In the rows, zero is written as 128.
Each row of numbers stands for one thing and depends on some of the facts below. Use the named rows to name the rest.

Some facts about the things:
mevufe: γ delitel; Δ 400
grabroflel: γ vobik; Λ c; Δ 422
lurol: γ trotru; Λ f; Δ 422
puplek: γ zufil; Λ g; Δ 400
plogel: γ bidis; Δ 688
kuplo: γ vobik; Δ 844
tranil: γ varon; Λ f; Δ 422
trurom: γ varon
dovom: γ fitrem; Λ d; Δ 422
gomasok: γ varon; Λ b; Δ 422
daske: γ vavu; Λ d; Δ 422
dreskepel: γ koner; Λ a; Δ 400
gezu: γ skodrem; Λ c; Δ 844
kezan: γ skeru; Δ 422
difli: γ plibra; Λ a; Δ 844
sasta: γ lesul
loklon: γ ludugas; Λ g; Δ 688
balos: γ koner; Λ g; Δ 400
dimil: γ vobik; Λ e; Δ 422
brufen: γ duti; Λ i; Δ 422
mevin: γ varon; Δ 422
stisto: γ bidis; Δ 422
skigos: γ stogrobro; Λ c; Δ 844
leras: γ dravin; Λ b; Δ 422
stefluk: γ zufil; Λ i; Δ 688
tutris: γ delitel; Λ a; Δ 688
druro: γ griklatim; Λ g; Δ 688
stodriklak: γ gakol; Λ d; Δ 422
stadrin: γ plibra; Λ e; Δ 422
flaklem: γ miva; Λ h; Δ 400
plikeske: γ zufil; Λ h; Δ 422
plupo: γ gruflam; Λ e; Δ 422
vuton: γ vutim; Λ h; Δ 400
zonor: γ miva
stasko: γ veres; Λ e; Δ 844
travum: γ fitrem; Δ 422
dregil: γ koner; Λ d; Δ 400
zofan: γ skivi; Δ 844
graplakar: γ zonor; Λ f; Δ 400
didrokim: γ trede; Λ a; Δ 844
stogris: γ bidis; Δ 400
trusak: γ luskon
dakli: γ fitrem; Λ c; Δ 422
griklatim: γ veres
drodul: γ zufil; Λ f; Δ 422
lesor: γ skivi; Δ 422
grikek: γ gakol; Δ 844
bramen: γ gakol; Λ e; Δ 400
trotru: γ duti
flasoplo: γ lesul; Λ e; Δ 844
klamote: γ trotru; Λ g; Δ 688
dradril: γ vutim; Λ a; Δ 422
kiklo: γ sodredrol; Λ f; Δ 422
klobur: γ gruflam; Λ f; Δ 422
daflo: γ ludugas
vulutril: γ bidis; Δ 844
broba: γ stogrobro
sadrinil: γ miva; Δ 400
gidradu: γ safisi; Λ i; Δ 688
tatus: γ ludugas; Λ f; Δ 422
nobrur: γ broba; Λ h; Δ 422
romus: γ stogrobro; Δ 422
pipor: γ skivi; Δ 422
grotru: γ drebo; Δ 422
skufa: γ koner; Λ b; Δ 844
trepi: γ posker; Λ a; Δ 688
tranur: γ luskon; Δ 844
stidos: γ safisi; Λ d; Δ 400
robil: γ gakol; Λ h; Δ 422
ranir: γ bidis; Λ a; Δ 422
fleflofun: γ sodredrol; Δ 400
zagar: γ trede
debrem: γ skeru; Δ 422
fleflom: γ vutim; Λ e; Δ 400
pedrepluk: γ bidis; Δ 422
rasen: γ griklatim; Λ b; Δ 688
posker: γ sodredrol
duriven: γ sodredrol; Δ 844
drimu: γ zagar; Λ e; Δ 400
plufem: γ skodrem; Λ g; Δ 400
sastifla: γ trede; Λ d; Δ 688
veflil: γ plibra; Λ i; Δ 422
giminum: γ trusak; Λ a; Δ 422
taklagon: γ posker; Λ i; Δ 422
lopus: γ drebo; Λ e; Δ 422
rodro: γ trurom; Λ a; Δ 422
meflel: γ fitrem; Λ e; Δ 688
fadredrur: γ gruflam; Λ g; Δ 422
bidis: γ vavu
buklir: γ ludugas; Λ b; Δ 422
skivi: γ bidis
plutek: γ drebo; Λ c; Δ 400
gibi: γ gakol; Λ g; Δ 422
lograr: γ sodredrol; Λ a; Δ 844
gakir: γ gakol; Λ c; Δ 422
tovos: γ trusak; Λ c; Δ 422
brakemal: γ safisi; Λ b; Δ 422
grimok: γ safisi; Λ g; Δ 688
bifumek: γ trede; Δ 422
stupu: γ drebo; Λ a; Δ 422
flotres: γ vutim; Λ i; Δ 688
pubos: γ daflo; Λ c; Δ 400
visul: γ trotru; Λ a; Δ 422
klugibre: γ gakol; Δ 688
truke: γ gruflam; Λ d; Δ 422
gevon: γ vutim; Δ 422
drebo: γ veres
basir: γ fitrem; Λ i; Δ 422
gruflam: γ zufil
vutim: γ skeru
metrus: γ zonor; Δ 400
zepluk: γ sodredrol; Λ d; Δ 844
vapek: γ sodredrol; Λ b; Δ 688
gego: γ varon; Λ g; Δ 422
dife: γ varon; Δ 844
daker: γ dravin; Λ a; Δ 422
klalur: γ plibra; Λ g; Δ 844
skodrem: γ lesul
gakol: γ lesul
drevigre: γ zonor; Λ a; Δ 422
fuzo: γ miva; Λ i; Δ 844
fitrem: γ trede
brugris: γ zufil; Δ 400
safisi: γ didi
debe: γ zufil; Λ a; Δ 422
zasak: γ zonor; Λ b; Δ 400
limin: γ skeru; Λ i; Δ 688
rizam: γ safisi; Λ a; Δ 688
fatrol: γ skodrem; Λ a; Δ 688
daplem: γ broba; Λ b; Δ 844
mada: γ skeru; Λ f; Δ 400
bevuskan: γ drako; Λ g; Δ 400
plape: γ fitrem; Δ 844
plemol: γ skeru; Λ a; Δ 844
folu: γ griklatim; Λ c; Δ 844
guskin: γ plibra; Λ b; Δ 688
peflik: γ skodrem; Λ b; Δ 844
stisok: γ zufil; Λ b; Δ 844
skitrozin: γ lesul; Λ c; Δ 422
ligrulik: γ safisi; Λ f; Δ 688
malur: γ zonor; Δ 688
fopil: γ vutim; Δ 688
dreska: γ gruflam; Δ 688
plibra: γ trede
listi: γ skeru; Λ g; Δ 422
skatram: γ vutim; Λ g; Δ 422
sketek: γ koner; Λ f; Δ 422
midubo: γ lesul; Δ 688
klemi: γ fitrem; Λ h; Δ 422
suplasko: γ sodredrol; Δ 422
lostus: γ ludugas; Λ h; Δ 400
sune: γ ludugas; Δ 688
vusto: γ lesul; Λ d; Δ 400
leplonis: γ vutim; Λ f; Δ 400
nimer: γ sasta; Δ 422
lapas: γ koner; Λ c; Δ 688
dugri: γ bidis; Λ e; Δ 688
skistak: γ didi; Λ b; Δ 422
lizam: γ bidis; Λ d; Δ 422
teflefli: γ fitrem; Λ g; Δ 400
stogrobro: γ luskon
tugrek: γ gakol; Λ a; Δ 688
drarin: γ zonor; Λ d; Δ 422
koner: γ lesul
zulo: γ varon; Λ h; Δ 688
skostam: γ skeru; Δ 688
stire: γ trede; Λ g; Δ 422
beplen: γ vavu; Λ g; Δ 422
skorin: γ gakol; Λ i; Δ 688
delitel: γ didi
nogek: γ zonor; Λ e; Δ 688
kilik: γ varon; Δ 422
plagre: γ varon; Λ d; Δ 422
kubor: γ daflo; Λ e; Δ 844
triskal: γ fitrem; Λ a; Δ 688
kleklukes: γ gruflam; Λ i; Δ 422
fubripo: γ sodredrol; Δ 844
doske: γ posker; Λ c; Δ 422
pliklistik: γ posker; Λ g; Δ 422
tezis: γ trotru; Λ d; Δ 688
plofek: γ gruflam; Δ 688
zibru: γ koner; Λ i; Δ 688

Known rows:
nimer: [133 119  53 127 106 110 126 124 118 138 139 151 123 125 121 125 134 120
 130 146 129 101 112 133 113 130 120 101 142 118]
vulutril: [146 127 135 124 146 153 111 143 146  80 133 122 132 128 149 165 104 156
 117 152 126 132  82 141 130 131 119 149 124 116]
tezis: [116 119 221 121 147 135 140 121 160 132 144 146 137 119  96 120 127 146
 107 108 185 142 125 110 118 116 181 134 143 157]
rodro: [132 122 124 124 142 114 125 137 119 132 122 146 121 131 125 130 161 147
 134 130 165 109 128 124 152 132 171 106 145 140]
kleklukes: [130 123  93 153 139 129 147 123  98 122 133 132 107 124 146 125 169 134
 139 125 110  94 186 142 155 117 151 107 161 115]
grimok: [117 130 192 133 129 141 145 104 156 129 150 125 135 125 105 113 119 123
 112 116 121 138 147 123 111 119 154 142 141 131]
stefluk: [120 128 132 148 142 144 140  88 103 115 145 126 113 134 134 138 145 106
 113 114 120 133 194 135 132 116 133 128 113 123]
trepi: [117 120 181 127 148 134 131 102 125 121 132 140 121 136 110 144 146 124
 111 119 169 142 150 116 135 126 163 120 106 146]
puplek: [119 130 179 142 124 150 162 159 123 131 123 115 121 109 117 110 125 130
 137 117 112 130 115 125 118 103 126 110 111 130]
trotru: [121 131 160 119 122 120 131 130 128 128 125 115 145 122 128 141 123 118
 129 122  98 134 138 129 134 153  74 139 123 129]
buklir: [146 134 109 140 116 128 144 142 146 142 162 132 149 128 127  81 131 141
 135 120 109 124 150 146 130 110 167 140 190 128]
grotru: [129 129 114 130 125 118 133 126 132 132 125 130 121 131 124 120 147 133
 137 141 113 105 131 128 139 136 154 116 151 118]
gidradu: [123 136 128 140 141 139 127  89 105 118 150 125 118 142 131 138 139 103
 114 113 125 139 188 135 127 124 129 135 111 126]
dradril: [131 146 151 110 131 110  91 140 134 146 123 148 117 175 108 128 151 154
 140 135 175 133 136 120 146 124 191 103 142 138]
klugibre: [117 114  90 129 107 127 128  91 119 130 153 149 124 128 107 141 114  93
 104 136 136 132 127 128  89 122  99 113  98 124]
sodredrol: [121 130 163 121 122 121 130 130 130 128 124 116 143 122 128 142 124 119
 129 123  98 133 139 129 135 150  78 138 122 128]
stire: [140 124  89 134 130 122 131 122 151 147 112 124 134 117 142  79 114 136
 139 127 134 121 110 122 127 127 193 145 171 127]

Which thing is each row?
No name comes twice in this set of rows, the named rows included.
[133 131 132 131 123 122 138 136 151 140 138 133 132 122 120  98 132 147
 136 130 122 106 123 130 126 123 172 125 181 123] : gego
[142 121  78 143 102 146 146 137 110 137 101  96 146 135 140  93 112  82
 142 140  86 182 109 129 133 122 135 146  47 134] : drimu
[133 156 157 117 113 118 105 141 166 153 137 134 126 166 104  95 120 153
 141 133 130 128 129 128 121 115 189 124 180 123] : skatram
[131 121  98 124 130 121 118 110 127 140  86 101 148 114 162 116  98 102
 134 120 114 152 114 118 137 158 111 169 104 134] : fitrem
[114 151 185 118 119 133 100  95 151 135 133 124 117 180  98 133 118 113
 117 135 128 163 155 119 113 124 163 129 102 125] : fopil
[126 118 151 143 107 143 154  95 145 120 154 119 148 148 107 118 136  92
 114 144  80 166 175 137 131 123 148 144  97 127] : nogek
[128 109 106 130 156 134 117  82 124 135  94 126 125 128 147 119 119 106
 115 117 189 164 126 103 135 134 195 155  86 152] : triskal
[145 143 158 131 138 163 126 157 101  98 130 118 124 126 127 142 107 124
 127 140 118 129  58 137 121 142 146  94  76 123] : stogris
[133 115  93 128 137 135 118 126 168 130  95 106 136 114 165 109  89 145
 130 128 139 158 109 117 122 104 125 198 139 129] : klalur
[127 127  97 130 138 130 118 111 102 137 175 165 128 116 121 126 115 123
 100  86 202 124 148 135  88  98 112 123 145 145] : lapas
[132 130 139 132 125 124 142 138 153 140 137 133 130 123 119  98 134 149
 136 129 120 106 128 130 129 121 171 123 182 123] : pliklistik
[143 122  95 139 101 122 148 130 141 131 144 125 149 143 120 103 150 114
 138 155  77 136 150 143 147 131 156 132 138 121] : lopus
[152 128 140 125 148 157 107 145 145  74 136 123 133 128 151 166 100 159
 114 154 125 131  73 143 130 136 124 147 122 115] : zofan
[130 135 137 124 159 131 114 151 133 118 141 130 130 116 154 140 129 174
 123  93 177 136 154 133 131  90  81 173 169 141] : skigos
[129 132 114 128 125 116 136 127 131 132 128 129 123 130 124 120 148 132
 137 139 109 107 134 127 139 140 145 120 153 119] : romus

Now the same things, written a new way:
Named rows:
stupu: [140 161 132 146 128 116 104 136 133 127 120 135 160 153 153 115 135 133
  98 121  66 157 109 108  94 114 112  87  73 142 132 114 124 102 142]
metrus: [122 126 137 107 127 126 116 104 130 139 126 123 136 122 144 115 125 119
 125 125 156 128 122 169 137 100 112  87 119 127 115 125 109 142 134]
gevon: [127 149 133 110 103 144 124 126 129 133 130 148 109 127 134  98 122 115
 103 130 160 116 123 177 143 116 147 100  78 166 137 114 106 127 157]
travum: [145 152 131 132 111 151 124 120 124 132 125 146 128 134 124 117 144 114
  90 138 134  97 118 151 169 100  94 103 110 128 110  92 104 113 123]
lesul: [119 133 134 122 126 134 120 110 131 144 119 130 139 113 141 107 142 128
 116 128 148 100 114 145 136 105 129 116 101 127 128 127 122 136 138]
zepluk: [126 136 113 115 134 127 132 122 129 119 116 125  89 108 154 167 100 116
  34  93 150 110 136 115 118 117 126 137 143 113 154 120 139 153 133]
vavu: [124 131 135 119 133 128 118 108 126 138 122 133 125 126 139 120 147 127
 121 122 144 105 126 166 140 106 127 108  98 126 122 123 122 141 151]
daske: [132 138 125 113 132 135 141 130 123 110 128 128 111 110 152 169 115 114
  50  75 143 110 147 129 113 122 133 140 107 135 129  90 155 146 133]
stire: [137 132 132 143 122 142 130 136 122 124 138 132 126 141 100 116 133 124
 151 148 107 130 126 121 152 137 109 139 133 130 112 123 118  97 117]
brufen: [132 141 133 131 126 134 125 136 125 121 135 126 133 134 124 124 123 125
 130 128 112 136 126 117 122 133 122 134 110 135 125 125 129 109 128]
balos: [105  96 134 136 125 123 140 119 135 140 127 111 150 117 101  97 121 140
 164 131 123 139 118 111 137 137 138 134 150 138 108 142 135 126 101]
dravin: [127 135 134 116 131 133 114 111 128 139 122 132 129 121 144 114 141 123
 118 131 149 106 121 158 138 104 121 108 105 123 130 128 115 133 146]
dovom: [155 138 118 124 128 155 140 134 127 111 124 143 107 112 144 165 117 104
  24 100 138 100 141 116 142 114 102 127 144 127 125  77 136 124 106]
plupo: [129 124 124 141 127 152 133 138 117 120 152 117 121 111 120 164 106 126
 125 125 103 165 124 109 100 141  95 160 130 127 128 136 143 102 119]
stogris: [110 113 137 117 129 109 129  97 125 137 124 125 128 137 125 128 140 133
 127  97 140 119 136 189 148 106 136  91 101 134  96 108 129 164 148]
gego: [127 136 136 135 123 136 127 135 122 124 142 123 130 137 108 113 126 126
 163 143 114 136 127 121 132 140 121 145 116 134 120 135 124 103 128]
varon: [128 135 134 116 130 133 114 111 128 139 123 132 128 121 145 115 141 122
 121 132 149 106 121 159 136 104 121 108 102 122 129 128 114 134 146]

Name these rows:
No name comes twice in this set of rows, the named rows included.
[ 96 148 126 134 108 124 127 106 132 149 110 122 131 113 128 100 130 137
  87 123 146  91  95 124 146 106 137 128 105 125 135 135 122 145 132] : grikek
[139 147 126 105 131 142 132 133 126 111 131 127 116 103 163 164 107 108
  50  90 153 114 140 118 106 117 120 139 114 129 140  99 145 134 127] : drarin
[128 130 134 131 119 137 130 138 124 123 140 133 116 136 105 106 120 125
 159 144 120 140 129 134 136 146 139 138 115 151 127 135 120 104 135] : listi
[125 132 127 116 135 125 144 126 120 108 128 128 107 118 144 176 122 121
  54  60 136 107 154 140 117 125 141 143  97 137 120  82 164 157 142] : lizam
[117 121 129 151 129 103 119 120 147 143 106 124 180 134 143  99 130 146
  96 108  73 159 100  96  99 111 131  76 106 150 119 119 136 123 116] : dreskepel
[127 146 115 152 126 102 106 129 139 134 107 144 120 158 140 111 122 139
  74 126  71 157 106 117 110 119 135  78 101 142 154 135 113 121 154] : plemol
[154  91 112 161 142 134 159 139 127 125 130 144 111 124 103 150 133 124
 122 150 116 137 151 111 123 141  88 155 188 118 135 110 120 125 100] : meflel
[122  99 134 127 134 122 128 121 130 131 134 118 129 134 107 113 119 129
 174 138 121 151 132 137 137 135 124 119 154 129 111 143 120 122 117] : bevuskan
[119 134 120 138 130 117 121 125 128 129 123 123 108 138 119 130 116 131
 116 133 111 134 119 115 131 131 126 132 140 115 141 148 122 127 134] : fuzo
[127 152 118 155 132 100 102 124 136 134 108 133 133 158 144 121 127 140
  79 126  64 155 103 105 105 112 118  85 103 125 146 135 117 119 148] : lograr
[137 148 114 165 130 107 107 125 137 134 104 143 130 163 134 122 133 139
  66 132  56 145 104 105 126 109 108  79 119 121 139 122 111 114 136] : didrokim
[139 150 126 142 117 119 111 143 139 127 119 154 132 153 143 100 123 130
  84 123  79 163 114 134 103 125 148  73  69 177 146 113 116 105 156] : dradril
[134 110 124  97 144 129 132 120 134 118 124 119 116 100 164 163  98 109
  62  86 161 129 148 132 110 114 120 112 151 124 132 108 140 152 117] : stidos
[148 134 125 147 124 146 130 137 126 121 130 142 124 143 109 128 135 120
 109 141  99 125 127 115 155 128 102 124 141 129 112 103 119  98 109] : basir
[127 125 131 127 113 140 132 143 127 124 140 141 103 137 101  98 114 123
 156 145 127 144 131 146 140 151 155 132 113 165 134 135 115 108 142] : skatram

Now the same things, written a new way:
Some things and their rows:
mevin: [144 113 120 162 145 114 123 139  90 104 145 159 146 127 137  64 119 123
  95 131 139 183 102 104 143 162 136 155 128 131 165 168 173 150 117 104
 127  95 155 103 175 104 134 129]
bevuskan: [146  95 110 141 141 102 130 144  83 146 130 165 134 129 135 122  95 112
 101 114 172 181  76  97 128 151 147 155 135 102 194 146 156 147  78 106
 116 120 151 103 160 117 154 102]
grikek: [147 130 118 159 156 125 120 144  59  98 132 158 156 114 120  79 102 109
 106 122 127 172 145 121 160 132 177 156 115 102 208 168 136 135  82 116
 109 125 154 100 158 108 123 142]
drako: [147 127  91 162 191 129 129 149  70 105 119 133 147 164 129  77 109 113
  98 127 147 191  91 102 158 150 122 112 127 109 185 170 148 150 113 157
 147 113 146 103 149 102 152 116]
vapek: [138 124 106 178 153  98 135 148  98 137 150 141 153 133 119 105 103  85
 141 128 217 185 139 126 129 153 147 178 173  80 157 146 170 134 106 130
 151  84 154 119 162 105 129 120]
tatus: [120 143 109 150 127  94 128 165 108 111 181 140 176 129 111  54 141 108
 143 138 186 168 164 129 131 140 128 184 165 109 140 158 177 130 116 122
 177  81 143 107 181  91 169 109]
daske: [113 142 109 137 133 103 118 137 113 108 164 139 150 145 115  74 132 108
 127 134 192 162 133 116 117 151 134 172 154 108 161 149 186 143 109 106
 145  93 135 108 193  98 157 118]
truke: [137 125 103 148 125  99 127 172  93 119 166 154 168 133 142  58 124 126
 149 133 182 191 122 119 109 158 146 168 173 110 146 151 193 147 105 104
 164  95 152 109 170  88 148 119]
luskon: [149 127  88 162 194 129 130 152  67 105 118 132 148 168 132  76 108 113
  98 127 149 194  88 102 160 152 120 109 127 110 186 170 149 151 114 158
 151 113 147 102 148 100 153 115]
vuton: [145 114 110 150 138  74 148 164  97 129 175 153 162 105  99  83 111  89
  89 123 172 160 151 129 180 153 113 172 122 116 168 170 142  96 102 151
 180  70 159 101 171 135 188  81]
trepi: [130 135  98 175 154  83 138 160 103 126 184 130 185 125  92  88 116  96
 154 143 220 175 176 144 145 147 141 178 178  90 152 146 171 119 113 149
 177  68 156 125 163 101 141 100]
stogrobro: [150 128  87 161 194 129 130 153  67 105 118 131 148 168 133  75 108 113
  99 126 148 195  86 103 160 154 118 107 127 110 185 169 150 150 114 160
 153 113 147 102 147  99 154 115]
plikeske: [141 121 103 162 137  83 127 174  96 100 182 147 182 118 120  28 123 131
 130 148 161 172 148 123 147 162 135 164 155 125 141 160 188 134 123 127
 165  84 149 107 162  98 147 121]
trusak: [149 127  88 161 193 129 130 152  68 106 119 132 147 167 132  75 108 113
  99 127 148 194  87 102 159 152 120 109 128 109 185 169 149 149 114 159
 151 113 147 102 148 101 153 115]
dradril: [124 153 107 148 115 103 139 155 112 119 189 141 164 125 112  74 133  96
 127 127 190 161 171 142 140 144 111 194 145 106 132 178 161 103 124 129
 208  56 161  91 206 110 182 100]
vusto: [136 121 113 142 133  95 143 173  81 140 158 156 174 126  98 104 110 105
 133 116 184 151 143 111 139 113 138 180 153  94 187 158 147 128  64 124
 130 118 137 105 165  92 166 103]
plofek: [163  95 113 188 173  98 134 152  75 117 143 158 161 121 132  81  97 113
 113 135 169 208 103 116 151 181 159 141 153 118 178 150 180 147 107 126
 122  89 170 130 142 105  96 124]

Which thing is each row?
No name comes twice in this set of rows, the named rows included.
[138 128 106 178 153 101 135 147  98 137 148 138 152 135 117 107 104  83
 140 129 217 185 140 125 131 150 145 179 172  79 158 147 168 134 107 131
 151  86 153 118 162 104 131 119] : rasen
[150 105 118 188 175 109 132 130  82 116 141 152 151 124 119  99 103 101
  99 133 167 193 110 116 160 166 148 149 137 116 183 157 162 143 112 130
 118  85 166 125 156 111 105 121] : sune
[136 120  94 177 172  76 118 112 114 108 149 126 131 141  94  86  78 100
  92 150 202 137 134 111 160 181 145 153 132  93 177 141 187 133 120 144
 106  89 129 117 166 139 109 143] : dugri
[133 130 104 160 139  91 127 160 101 101 178 141 174 123 111  41 127 124
 120 146 159 162 153 122 155 153 125 167 145 123 144 166 177 130 128 131
 165  80 146 103 173 102 156 117] : nobrur
[114 116 108 176 141  97 112 135 121 110 172 135 173 107 103  52 147 131
 124 163 143 164 154 116 161 126 130 184 147 116 131 154 154 151 154 127
 154  87 142 101 152 109 169 102] : klemi
[154 131  93 166 146 105 117 149  73 109 141 144 150 113 119  69  72 118
 114 134 143 144 162 122 164 135 173 168 117  74 183 166 142 124  97 133
 123 124 141  80 151 130 128 158] : flasoplo
[129 104 121 174 148 120 111 121 104 112 139 152 146 117 131  74 134 129
  99 145 125 184 102  99 150 141 138 165 129 126 156 159 155 167 139 105
 121 102 151 101 157 108 146 116] : bifumek
[139 111 105 142 132  78 136 174  97 147 150 154 151 125 121  94 105  92
 129 120 203 172 124 111 129 145 138 178 161  86 166 142 164 132  82 123
 152 108 138 108 154 115 178 100] : zasak
[130 119 105 139 135  65 139 184  99 132 178 146 180 117  97  74 125  95
 136 130 202 169 157 126 146 141 132 176 167 101 164 142 164 120  86 139
 173  93 141 119 154 107 189  80] : graplakar
[126 125 113 140 138 122 113 114 101 113 134 152 123 150 139  97 113 119
 101 125 169 172  84  99 110 162 144 156 133 112 178 152 183 159 105  87
 111 108 143 100 194 106 134 134] : beplen

